Below is a small trained network, with its code and all its weights. Each question gives an input and a target symbol and asks what happens when units are switched off, that is, made to give their printed mean instead of their output.

import numpy as np


def w(rows, s, z=0):
    codes = np.array(rows[::2]) - 128.0
    scale = np.full(codes.shape[1], s)
    scale[-1] = z or s
    return codes * scale


def norm(h):
    return h / np.sqrt((h * h).mean(-1, keepdims=True) + 1e-5)


def f(y):
    return np.maximum(y, 0)


def softmax(a):
    e = np.exp(a - a.max(-1, keepdims=True))
    return e / e.sum(-1, keepdims=True)


def log_softmax(a):
    a = a - a.max(-1, keepdims=True)
    return a - np.log(np.exp(a).sum(-1, keepdims=True))


def net(x, mask):
    ids = ['ΛΠαεζξστω'.index(c) for c in x.split()]
    T = len(ids)
    res = E[ids] + P[:T]
    r = norm(res)
    for j in range(2):
        rows = slice(2 * j, 2 * j + 2)
        q, k, v = (r @ M[0][rows].T for M in (Q, K, V))
        z = softmax(np.where(np.tri(T) > 0, q @ k.T / 2**0.5, -1e9)) @ v
        o = O[0][rows]
        res = res + np.where(mask[j], z, o[:, -1]) @ o[:, :-1]
    y = f(norm(res) @ A[0][:, :-1].T + A[0][:, -1])
    res = res + np.where(mask[2:14], y, B[0][:, -1]) @ B[0][:, :-1]
    return log_softmax(norm(res)[-1] @ U[:, :-1].T + U[:, -1])


Q, K, V, O, A, B = {}, {}, {}, {}, {}, {}
E = w([
[3,159,74,36],'Λ',
[87,144,72,80],'Π',
[192,122,146,111],'α',
[115,141,178,87],'ε',
[178,119,13,131],'ζ',
[73,155,144,85],'ξ',
[185,112,88,110],'σ',
[248,138,155,173],'τ',
[158,119,28,112],'ω',
],0.0032)
P = w([
[139,172,94,153],'0',
[224,117,98,160],'1',
[109,123,140,116],'2',
[61,255,97,94],'3',
[174,84,176,92],'4',
[111,114,135,125],'5',
[82,242,71,187],'6',
[170,71,173,104],'7',
[111,108,137,134],'8',
[89,214,111,227],'9',
[169,74,178,101],'10',
[110,96,138,151],'11',
[102,218,171,193],'12',
[168,83,191,99],'13',
],0.011)
Q[0] = w([
[5,175,208,215],'H1',
[18,165,3,187],'H1',
[70,150,9,239],'H2',
[2,237,53,246],'H2',
],0.0071)
K[0] = w([
[102,190,234,161],'H1',
[71,255,128,91],'H1',
[163,227,103,37],'H2',
[222,207,126,34],'H2',
],0.0087)
V[0] = w([
[158,122,76,70],'H1',
[41,220,133,105],'H1',
[195,131,212,142],'H2',
[253,82,98,145],'H2',
],0.0053)
O[0] = w([
[108,68,166,219,254],'H1',
[105,110,31,86,128],'H1',
[99,42,180,249,50],'H2',
[122,35,3,178,171],'H2',
],0.0043,0.00081)
A[0] = w([
[36,78,96,76,102],'N1',
[114,237,136,197,31],'N2',
[253,225,107,76,2],'N3',
[229,133,69,133,206],'N4',
[50,161,121,92,70],'N5',
[153,52,106,68,129],'N6',
[54,106,177,102,22],'N7',
[137,131,109,245,137],'N8',
[250,160,146,68,68],'N9',
[126,210,57,176,239],'N10',
[135,63,229,96,144],'N11',
[96,202,165,182,79],'N12',
],0.0074,0.0041)
B[0] = w([
[146,194,150,86,169],'N1',
[89,112,41,175,178],'N2',
[74,244,160,2,148],'N3',
[100,49,129,81,198],'N4',
[152,60,101,207,163],'N5',
[204,108,128,177,170],'N6',
[115,104,224,81,138],'N7',
[137,191,159,73,187],'N8',
[24,189,121,77,167],'N9',
[57,163,156,176,253],'N10',
[115,124,58,152,226],'N11',
[100,91,178,186,162],'N12',
],0.0083,0.0062)
U = w([
[16,241,98,85,78],'Λ',
[154,213,95,135,254],'Π',
[163,58,108,254,211],'α',
[16,5,237,147,88],'ε',
[150,18,55,83,88],'ζ',
[216,239,250,24,78],'ξ',
[221,34,18,184,80],'σ',
[237,23,237,255,125],'τ',
[224,119,22,29,87],'ω',
],0.0091,0.0062)

Each question gives the input, a string of symbols that net reads in full, and the target symbol t.
The units are the heads (2 rows each of Q, K, V and O) and the neurons (one row each of A and B). Each row of codes is followed by its name. A weight is (code - 128) times the scale printed after its matrix; where a second scale follows, it is the last column's (O, A, B and U).
mask holds one flag per unit, heads first, then neurons. A switched-off unit (its flag False) gives its mean, the last column of its rows in O or B, instead of its output. The means were averaged over made-up inputs and are rounded, as every weight is.
A unit's drop is (log p(t) with every unit on - log p(t) with that unit switched off) / (log p(t) with every unit on - log p(t) with every unit switched off).
The circuit of an input: a set's keep is (log p(t) with only the set's units on - log p(t) with every unit switched off) / (log p(t) with every unit on - log p(t) with every unit switched off). Starting from the 12 units with the biggest drops (on a tie, the unit counted first), units are removed one at a time, each time the one whose removal leaves the highest keep (on an exact tie, the one counted first), for as long as the keep stays at least 0.8.
units of the circuit, in order: the units of the circuit, biggest drop first
unit that matters most: the unit with the biggest drop
k most important neurons: the k neurons with the biggest drops, biggest first
which heads matter: for each layer, one digit per head in row order, 1 if its drop is at least 0.15 and else 0, layers parted by /
input τ τ ξ, target ξ: 2 most important neurons => (N1 N10)
input ε ε ζ ζ τ Π α Π ξ σ σ, target ξ: units of the circuit, in order => (H2)
input ζ σ ξ, target ξ: which heads matter => 00
input Λ Π ε α ε ζ ξ ε, target ζ: which heads matter => 01
input ζ ξ ξ Π τ ξ Λ α ζ ζ α τ, target τ: which heads matter => 10
input α Π τ ζ τ ω ε ξ α Π ξ τ α ε, target τ: which heads matter => 11
input ξ Λ ξ ξ ζ, target ξ: which heads matter => 01
input ξ ξ ε Λ ξ σ ε ξ ω σ ζ, target ω: which heads matter => 01
input Λ α σ, target σ: which heads matter => 10
input τ Π τ, target τ: which heads matter => 01
input ζ Π ξ ξ Π Λ α τ ξ τ τ ζ ξ α, target ζ: which heads matter => 00
input τ ω α ξ α Λ τ ξ τ ξ Λ, target τ: which heads matter => 01
input ξ Λ ζ ξ ω ε Λ ε ω σ Λ, target ω: which heads matter => 01
input Π ξ Λ τ Π α Π τ Π ξ τ σ Λ Π, target σ: unit that matters most => N11
input ε ξ ξ ω Π ξ α ω Π, target Π: which heads matter => 10
input σ Π ω ξ ε τ ω ξ Π ε α α ε Π, target α: units of the circuit, in order => (N11 N6)
input ξ σ τ ζ α ζ τ α, target ζ: 3 most important neurons => (N9 N10 N11)
input ξ ζ ξ σ σ α Π Π σ τ ω ξ τ ω, target ξ: 2 most important neurons => (N2 N10)
input ω α ζ σ Π Λ σ ε Λ ε ξ, target Λ: units of the circuit, in order => (H2 N9)
input τ ζ τ ξ σ, target τ: unit that matters most => H2
input ε τ σ τ ε α ε ε Λ ε ξ, target Λ: units of the circuit, in order => (H2 N11)
input ω ξ α, target α: 2 most important neurons => (N11 N9)
input Π ζ ω ξ Π ω τ Π, target ω: units of the circuit, in order => (H2 N6)
